75	73	-64	44	-236	158	-32	-187	73	-167	-36	174	-41	-123	-16	2	58	21	13	-154	-78	-79	-321	29	-219	188	-1	81	83	-21	-114	52	200	-57	103	41	-217	225	-116	158	21	-64	-74	37	-342	-63	143	14	102	-21	161	77	92 | 16
-133	234	-205	113	-41	-61	5	296	-122	-57	127	-18	-64	175	-24	-147	-163	110	141	300	29	5	79	122	124	194	19	-1	-13	-96	-11	-111	20	136	29	155	-38	105	98	115	-108	4	-36	-194	69	24	56	-105	-84	28	33	77	-183 | 9
-9	124	134	-163	141	149	27	22	82	49	-38	-220	140	-93	-2	-62	7	-70	-154	-21	56	-92	12	-82	-169	-33	-19	9	6	64	-1	74	193	-193	40	-20	4	56	-42	223	-37	10	50	-71	40	-51	-57	-4	17	-4	81	-13	59 | 22
16	-68	59	-53	-22	35	-97	19	-15	-64	-43	-60	-95	-4	180	-9	-27	-179	-177	38	-72	-5	-65	-50	36	65	-110	40	-68	89	18	-18	57	-39	-38	39	-102	-64	20	139	26	136	-65	85	97	-80	-136	44	127	-77	-67	-16	-46 | 13
-89	-125	34	25	-117	30	-2	71	-114	132	-38	60	150	-84	107	10	-35	0	39	-54	102	143	9	46	-129	191	6	46	223	106	60	77	-71	-225	-111	99	46	96	123	-15	-99	-25	-98	45	-166	16	-81	-131	31	73	-132	-49	221 | 12
52	46	156	64	-174	-114	-109	-321	-38	2	-162	-14	-58	-92	249	-14	126	-223	-82	-70	123	-57	24	-27	-146	-15	-80	57	-16	39	51	136	74	115	-225	171	-206	91	-102	150	140	-97	-192	25	-107	-313	63	168	29	65	-165	-70	-97 | 13
-95	59	-124	102	81	-19	-89	10	-197	-191	99	-33	-105	109	-56	14	5	44	108	207	39	109	54	325	-162	-27	54	47	135	-41	-73	24	66	57	223	-89	-163	-151	54	87	-7	68	-38	-156	-156	2	46	-72	64	-105	25	78	-140 | 11
23	76	-62	-88	-127	108	7	-20	-92	38	-30	30	1	15	46	-78	-117	73	11	91	18	-41	-140	32	96	190	-63	70	-62	-23	-31	118	103	-129	-128	-13	-130	120	9	115	-34	146	26	16	91	34	-86	-116	60	14	26	16	42 | 8
134	-98	14	-99	330	102	125	-56	48	-215	169	-111	306	32	-195	163	-292	-36	17	163	-4	158	-26	74	-31	-206	10	-69	-130	44	-43	114	-104	-291	-53	-57	114	-235	7	175	65	-23	50	116	74	6	-79	40	-12	-90	72	10	1 | 22
-83	25	115	-122	-115	-79	-25	305	-66	60	169	-267	165	-151	249	-125	-112	146	-28	249	195	138	202	-62	-95	-23	-96	78	58	-63	-3	-106	98	-112	60	41	39	155	168	0	-211	209	8	-43	48	75	-83	-222	23	119	-74	44	131 | 11
65	286	-115	155	-301	-71	-76	175	-47	-96	281	135	238	51	152	74	57	71	-4	170	-29	-140	-195	-14	335	127	74	225	-19	-271	-227	-29	187	98	259	-257	-147	267	406	-146	-209	124	141	210	-131	179	-41	-252	75	-57	79	102	148 | 24
-71	-70	-192	132	-36	-185	42	114	-137	-145	154	18	-127	104	105	86	-110	118	90	140	116	135	192	133	19	-115	97	-113	94	-40	47	-99	-86	202	154	-17	-42	-158	127	-84	-68	82	-79	-73	-139	61	147	-46	-40	94	-166	-11	-188 | 30
-93	-71	-82	-9	8	119	26	-26	-185	32	16	-19	-75	124	-22	-19	-122	149	39	122	26	110	20	159	-5	6	-41	-12	31	-18	-20	82	8	-100	52	-82	-59	-63	49	41	-19	118	71	-126	56	46	-34	-101	47	-30	33	42	-3 | 1
156	101	213	-85	-6	-85	-23	-92	-5	6	-16	-176	129	-131	98	-143	-124	-83	31	158	222	48	0	40	-128	102	-147	37	-92	84	52	253	16	-74	-350	66	-80	17	-199	234	119	-26	-196	55	-3	-212	-34	49	10	34	-115	-82	-20 | 2
-67	-38	65	10	-192	23	-40	90	-157	118	-44	47	246	-11	176	-39	-7	-64	7	50	32	60	-96	25	127	283	-65	142	-5	50	-21	72	-65	-208	-187	-10	21	144	223	-42	-93	93	-31	162	-34	67	-216	-140	133	-54	-71	-62	224 | 8
-81	-61	78	151	-52	-3	-160	-125	-115	-253	-7	-23	32	4	41	18	210	-233	-10	27	-57	122	-91	246	-227	45	-26	117	-1	-32	-139	107	8	-49	172	-189	-130	-85	86	37	54	-33	-97	25	-282	-114	-46	58	199	-289	97	-61	41 | 2
97	18	-58	23	-38	-76	4	63	12	-102	122	-5	199	-7	-27	65	-68	35	66	52	107	51	-47	168	-74	34	78	112	100	-86	-93	45	81	-144	53	-9	-19	-13	43	81	-108	-21	-36	84	-118	98	28	-106	-23	-18	-46	47	24 | 8
-17	-137	-154	-56	182	-100	241	-5	1	-288	200	-111	227	60	-143	54	-486	187	260	238	84	218	85	204	80	-90	33	-193	-226	74	43	-43	-279	-139	-274	128	217	-310	-48	8	87	117	-38	144	-41	147	155	71	-55	56	-50	25	-184 | 6
156	-8	-43	-67	136	-67	45	-101	-120	-209	51	10	-44	38	-24	-4	-275	46	149	214	55	112	-88	147	58	-58	-92	-91	-186	86	-43	197	-87	-157	-335	-6	-70	-256	-70	159	156	133	-96	201	98	-44	-2	87	85	-112	-38	-23	-112 | 9
99	-93	117	-120	-374	-49	-37	-90	97	47	91	-48	108	-216	232	3	-68	176	24	-45	106	4	-186	10	-115	99	-175	140	108	-37	-110	102	104	-299	-140	9	-114	169	40	-115	17	147	6	304	-203	93	73	-167	128	33	-83	145	214 | 14
32	53	-14	-49	-101	87	29	-83	35	-135	55	-72	4	-1	-9	-22	-64	100	15	78	-3	-17	-81	27	-127	-59	-88	18	-72	-104	-116	-1	122	-77	95	4	-126	120	-45	129	26	2	42	-72	-64	-30	94	-4	53	-46	158	101	-52 | 24
-200	-69	-80	109	-121	-58	54	-150	-88	43	-30	-29	-10	170	17	20	-69	161	160	24	54	46	97	198	-86	-34	-64	-40	56	-6	-22	-89	-115	-34	-105	242	17	4	36	-50	117	-93	20	-82	-148	0	240	50	-12	-10	-39	163	-172 | 15
78	-102	209	-24	-78	162	-119	-176	-97	148	-258	67	63	32	142	-8	33	-231	-174	-114	-18	-25	-143	-27	-28	173	-142	182	26	170	25	96	70	-129	-188	138	-104	57	-100	263	28	-51	-111	41	35	-165	-240	86	155	-86	-104	-13	53 | 20
15	-180	-2	-59	-154	50	100	-87	110	83	-6	-21	35	-89	91	46	-151	93	-52	-129	68	47	-16	-82	-114	29	-52	-61	82	42	75	2	-14	-155	-107	169	28	76	-72	16	17	-19	-20	55	-88	-21	125	-18	-58	155	-105	34	55 | 17
-120	-95	-5	206	-77	-105	-103	-107	-81	-139	15	-17	102	28	113	135	254	-229	-91	-64	25	103	100	129	-172	-106	111	81	70	-123	-62	-8	7	64	244	-121	-42	-47	190	-59	-52	-87	-30	-4	-242	-99	52	34	26	-129	-51	-90	8 | 12
-125	23	-112	74	-77	-15	67	-101	-180	97	-109	88	22	244	73	67	-19	69	35	-17	33	-71	92	32	172	-110	27	-15	-56	-48	-33	-62	-23	26	-66	115	0	49	166	10	-41	-36	88	-77	80	47	49	47	4	1	-40	41	-142 | 28
-126	-187	-52	107	-172	84	-69	-130	-228	-69	38	161	-27	60	30	6	-222	66	98	98	-8	240	3	137	-12	37	-48	104	24	-97	-35	100	-66	-96	-75	54	-36	12	79	-31	-100	54	3	8	-57	-64	-43	-71	46	-28	-42	56	79 | 17
-109	-75	-80	105	146	-48	106	-74	-170	-13	-128	-23	-23	209	-32	33	-22	27	41	-26	125	87	229	127	-106	-178	87	-134	-5	69	61	-86	-79	113	13	93	85	-196	-68	137	0	-99	-56	-202	-67	-57	156	176	-46	-33	-90	-64	-249 | 25
-50	63	9	-6	78	-14	-24	-14	-113	-91	-16	-93	41	55	7	-45	-15	-73	30	129	39	38	26	133	-52	-10	-28	12	-78	3	-52	89	19	-107	-71	-15	-44	-71	50	133	26	31	-27	-22	41	-51	-45	27	61	-121	34	-34	-60 | 7
11	190	25	-93	82	74	34	29	91	-124	5	-141	119	-18	-30	-30	63	-30	-62	-11	-18	-154	-103	-1	-94	-23	6	3	-80	17	-117	-11	181	-118	114	-82	-36	30	8	173	-1	20	53	15	-83	46	47	45	96	-130	172	29	-29 | 25
30	-136	-2	-127	-54	169	29	-48	109	-123	66	-33	109	-57	25	96	-127	-2	-129	-62	-110	1	-139	-37	-1	-69	-22	69	-44	-58	-98	-24	132	-274	126	2	-9	34	76	73	-94	112	108	99	61	119	-91	-52	80	6	109	88	115 | 1
-9	33	168	22	-221	-110	-176	30	-82	19	18	-68	28	-19	253	-86	-19	-163	-91	116	93	17	62	-25	48	40	-121	204	-45	-129	-47	116	94	-16	-102	7	-104	109	109	33	-123	38	-55	70	81	-134	-147	-57	56	-56	-140	-20	16 | 26
140	28	221	-188	-10	-95	69	1	129	16	-20	-245	112	-201	190	-96	-134	-21	-32	42	200	-27	18	-102	-138	44	-158	-81	-62	212	103	75	-6	-104	-313	126	-9	-11	-181	158	134	52	-184	130	-79	-97	39	80	51	106	-153	-57	-43 | 25
-61	133	-89	38	-417	123	-90	281	-51	-122	105	77	-79	18	156	-128	16	147	21	175	-140	-36	-202	-68	7	246	-161	156	-1	-181	-196	-235	177	25	311	67	-219	468	184	73	-181	60	7	-146	-94	82	-56	-190	180	-62	259	174	72 | 28
24	169	103	-56	-70	-227	-37	-19	-9	-28	63	-179	-42	44	116	-136	-132	41	137	206	138	-69	10	108	53	-10	-207	-6	-158	-24	-93	203	-27	-128	-383	27	-71	-67	15	8	165	38	-37	193	65	-72	106	41	62	-156	-75	59	-162 | 27
-5	-51	-77	110	-55	-106	-86	-119	-281	-104	-95	85	-233	194	123	-14	-49	39	59	118	70	89	92	195	8	-121	-41	48	-34	-27	-47	-50	52	154	-39	106	-157	-158	-43	155	-9	91	-97	-83	50	-73	43	109	85	-85	-120	48	-259 | 10
-110	-107	148	-194	-153	-36	25	13	-43	82	49	-279	34	-108	201	-164	-284	174	75	234	158	153	142	1	-98	9	-273	-13	-83	29	52	25	-76	-229	-324	209	17	80	-20	-3	57	179	-18	7	107	-36	-3	-86	44	103	-94	90	3 | 12
14	-131	-51	183	76	4	60	-55	-133	-34	-25	64	138	107	-42	138	146	-10	-26	-91	87	173	68	90	-211	-157	114	-50	92	-32	-56	-6	-34	-10	220	-143	64	-98	55	68	-48	-161	-10	-66	-213	-61	114	66	-13	-153	6	-103	48 | 20
-40	-183	-31	-166	34	233	135	-35	-52	-59	-2	-37	-90	-32	-22	-50	-280	208	41	66	-68	143	-118	-21	-74	28	-170	-172	-97	157	10	39	-86	-286	-132	2	14	-73	-60	67	105	195	40	41	13	36	4	-2	139	-42	120	34	79 | 20
-93	-103	-106	-12	-194	51	79	-10	86	54	87	-49	63	78	40	36	-98	150	-39	-42	-44	-27	-92	20	104	90	-51	1	-43	-96	-58	-36	-8	-148	21	-66	48	35	103	-152	1	105	177	132	-55	140	136	-103	4	-56	12	103	33 | 18
-29	120	-74	53	-130	-131	54	-48	4	-63	26	16	7	-18	56	-1	-15	121	182	0	85	-72	-47	141	-83	43	1	-48	90	24	-68	23	12	-98	-137	172	-76	65	66	-6	88	-53	-77	76	-207	46	208	7	18	50	-8	87	-60 | 7
65	-111	13	-126	44	251	-18	46	-10	-28	53	-29	66	18	-98	-6	-265	40	-61	102	-32	106	-109	71	-74	113	-71	126	66	14	-14	59	102	-231	66	26	-49	-4	-105	234	-105	70	25	-73	79	25	-178	-132	38	-13	37	109	53 | 21
-30	-124	34	76	-305	-77	-49	-17	-224	231	-77	69	-154	205	349	-36	-96	95	-70	104	35	26	55	-93	312	8	-232	45	-105	-38	-4	-55	-63	61	-225	109	-75	69	164	-80	7	140	40	83	236	-54	-65	-12	85	-31	-193	58	-65 | 21
-3	-49	-172	-52	-18	216	105	-249	273	-302	-39	93	-162	-144	-116	139	-21	-101	-116	-319	-194	-134	-178	-80	-246	-116	139	-136	36	-35	-31	-2	200	-154	203	175	-121	85	-96	188	20	-121	-3	-68	-128	-53	186	141	-50	150	219	19	-27 | 3
-83	104	3	-121	-96	-79	87	57	196	-92	133	-248	213	-84	-10	-78	-102	156	81	9	85	-90	-16	105	-104	-2	-14	32	-56	-106	-131	-31	123	-259	-34	50	97	55	26	-32	-43	66	101	121	-118	185	208	-59	-7	-19	86	136	-7 | 4
-359	163	-361	309	353	78	-51	354	-464	-52	12	135	-214	566	-217	-34	-109	-71	134	394	-156	128	232	289	249	83	131	-74	34	0	23	-158	-156	208	186	144	24	-175	304	208	-118	-102	16	-456	292	-32	-160	-16	-63	-184	90	27	-326 | 10
51	104	43	-143	3	22	-21	8	165	-188	72	-192	144	-126	1	-64	-122	-91	-61	65	30	-69	-76	47	-100	91	-3	104	-84	-20	-28	10	182	-100	-13	64	-50	17	-128	210	-42	88	-45	53	-41	8	2	-8	14	24	23	50	-69 | 10
-123	-161	19	15	-47	101	-12	-255	-33	-43	-190	-22	-48	75	-77	19	58	-117	-9	-163	19	65	54	145	-334	-79	-17	28	46	-56	-30	97	17	-164	17	115	-47	14	-124	163	17	-220	-36	-206	-101	-151	77	115	3	-103	42	-18	-99 | 28
-1	-215	11	-157	15	37	153	77	-1	175	89	-194	84	39	-42	-39	-307	293	115	151	143	218	55	69	-134	-2	-216	-123	24	41	18	99	-181	-408	-255	81	130	-50	-43	5	106	17	67	27	109	46	80	-127	-47	-35	-47	86	57 | 15
-60	-174	78	-109	-182	114	-10	-256	63	-82	-63	-55	110	-93	52	47	-33	-112	-84	-130	-10	38	-49	-7	-165	-62	-54	94	-81	-122	-59	137	54	-264	-36	-3	-45	113	-1	25	-42	-16	52	36	-50	-57	-29	1	54	-25	44	-22	86 | 29
-35	-183	46	11	-108	159	-17	-214	-13	-40	-135	37	-8	-50	17	35	59	-50	-67	-174	-21	95	-71	25	-322	-20	-52	35	77	10	-39	24	63	-167	62	97	-62	84	-98	150	12	-110	-44	-75	-172	-129	56	76	69	-62	64	9	74 | 16
140	-143	222	-85	-71	169	-153	-192	22	9	-111	-69	-4	-203	183	5	47	-324	-377	-102	66	84	25	-196	-244	-51	-39	166	22	-56	90	171	253	-2	107	-43	-175	103	-179	301	-133	3	-95	-103	86	-332	-216	19	-10	86	-112	-156	120 | 18
-162	-152	23	-37	-154	96	5	-171	-122	-133	-42	33	-201	-46	196	-42	-203	95	36	48	-95	81	-30	-28	7	-42	-172	-87	-104	123	11	-59	-59	-61	-160	168	-81	-18	48	-38	96	223	-28	69	-63	-46	26	93	194	45	21	85	-22 | 20
-95	-131	133	20	-155	-81	-121	15	20	160	-99	-91	29	-22	223	-43	39	-198	-196	-146	93	5	99	-17	-45	110	-28	145	91	1	69	37	71	-65	-99	82	49	-21	11	6	-124	12	-50	92	-1	-82	-42	-6	-15	-21	-263	-48	22 | 15
10	105	-23	13	-139	5	26	5	-59	38	-51	-22	38	95	73	-65	-11	63	-16	44	89	-61	20	-20	4	21	-36	51	-67	-89	-44	-51	112	71	21	62	-69	163	-32	153	-75	-38	2	-127	8	-33	60	6	-4	-2	14	23	-105 | 26
32	-122	48	38	-73	28	-21	-228	44	54	-95	-96	20	51	-3	58	160	-41	-112	-160	92	16	-7	125	-296	-64	-26	63	94	-72	-52	80	108	-74	122	-71	-76	-34	-149	105	67	-132	19	-72	-164	-113	162	50	-13	-135	-33	14	-55 | 18
-109	-4	-169	-73	-5	115	114	-74	9	-190	-7	-46	-40	124	-4	7	-159	141	-36	28	-124	-59	-13	-42	86	-175	-13	-74	-260	-73	-90	-262	105	0	89	139	26	2	3	128	-33	156	152	-54	114	102	143	122	51	-28	176	134	-191 | 13
-30	-54	-1	31	0	28	23	-135	-203	268	-113	64	58	150	62	29	-97	59	-8	-19	141	22	51	84	118	60	-3	33	80	87	77	164	-35	-67	-235	7	11	-87	21	26	4	38	36	36	56	-20	-33	-40	-19	21	-216	-11	1 | 18
-99	76	-47	-74	-82	59	134	187	6	39	61	-87	236	53	1	-54	-76	184	81	66	11	-31	-68	-18	48	101	-61	-33	-84	-15	-104	-81	-29	-233	-18	-16	115	163	173	-25	-59	35	117	45	-55	189	43	-100	73	-89	147	57	91 | 27
-123	132	-72	130	25	-166	121	-44	52	-44	43	-6	76	45	-18	6	-119	62	191	-34	88	-81	46	125	13	54	74	-154	47	133	42	17	-131	0	-256	206	107	-99	40	-65	137	-119	-80	138	-272	6	302	122	-69	61	-97	47	-145 | 21
-61	-291	205	-88	14	210	-4	76	-66	267	-156	-114	303	-75	90	15	21	-118	-193	-119	108	206	83	-53	-283	142	-52	109	215	174	128	-23	-27	-275	34	99	136	94	-29	175	-145	-74	-65	-133	-60	-49	-240	-94	37	35	-126	-81	248 | 16
-84	-106	81	73	-109	-143	-117	15	-76	-171	99	-66	15	-69	185	48	57	-69	49	65	24	119	7	194	-137	-29	-57	67	114	22	-98	33	-31	-145	45	-37	-73	-109	211	-115	20	88	-92	159	-223	31	-22	-39	174	-111	-62	34	61 | 4
-208	-67	-105	60	10	148	8	73	-138	-8	24	-5	-81	231	-46	5	-102	94	30	123	-132	67	15	114	37	-5	-84	-19	10	-24	-78	-102	-50	-125	114	68	3	-11	172	19	-7	14	122	-138	72	48	-23	-42	71	-141	131	144	-64 | 21
64	-104	166	-143	-71	136	-75	-125	105	5	-32	-57	96	-261	160	50	-10	-206	-242	-147	18	5	-82	-151	-171	25	-20	101	88	50	51	164	170	-224	-19	0	-86	89	-12	121	-72	67	-41	121	-31	-116	-153	-50	47	105	-80	-67	222 | 15
-247	-308	-15	-7	-72	148	46	-189	-127	129	-186	-94	-135	177	-54	-31	-75	108	54	-57	28	172	148	226	-287	-44	-130	-28	105	0	26	-13	-91	-219	-25	239	13	-17	-107	83	63	-119	24	-328	19	-56	75	30	-3	-29	14	97	-121 | 2
-34	277	29	138	-191	-431	5	-41	75	-59	93	-35	-1	-93	194	-77	-52	0	234	19	240	-156	69	101	27	88	16	-80	46	46	24	175	-73	97	-423	170	-37	-13	61	-153	144	-96	-207	282	-324	-81	340	87	-62	106	-253	-8	-162 | 27
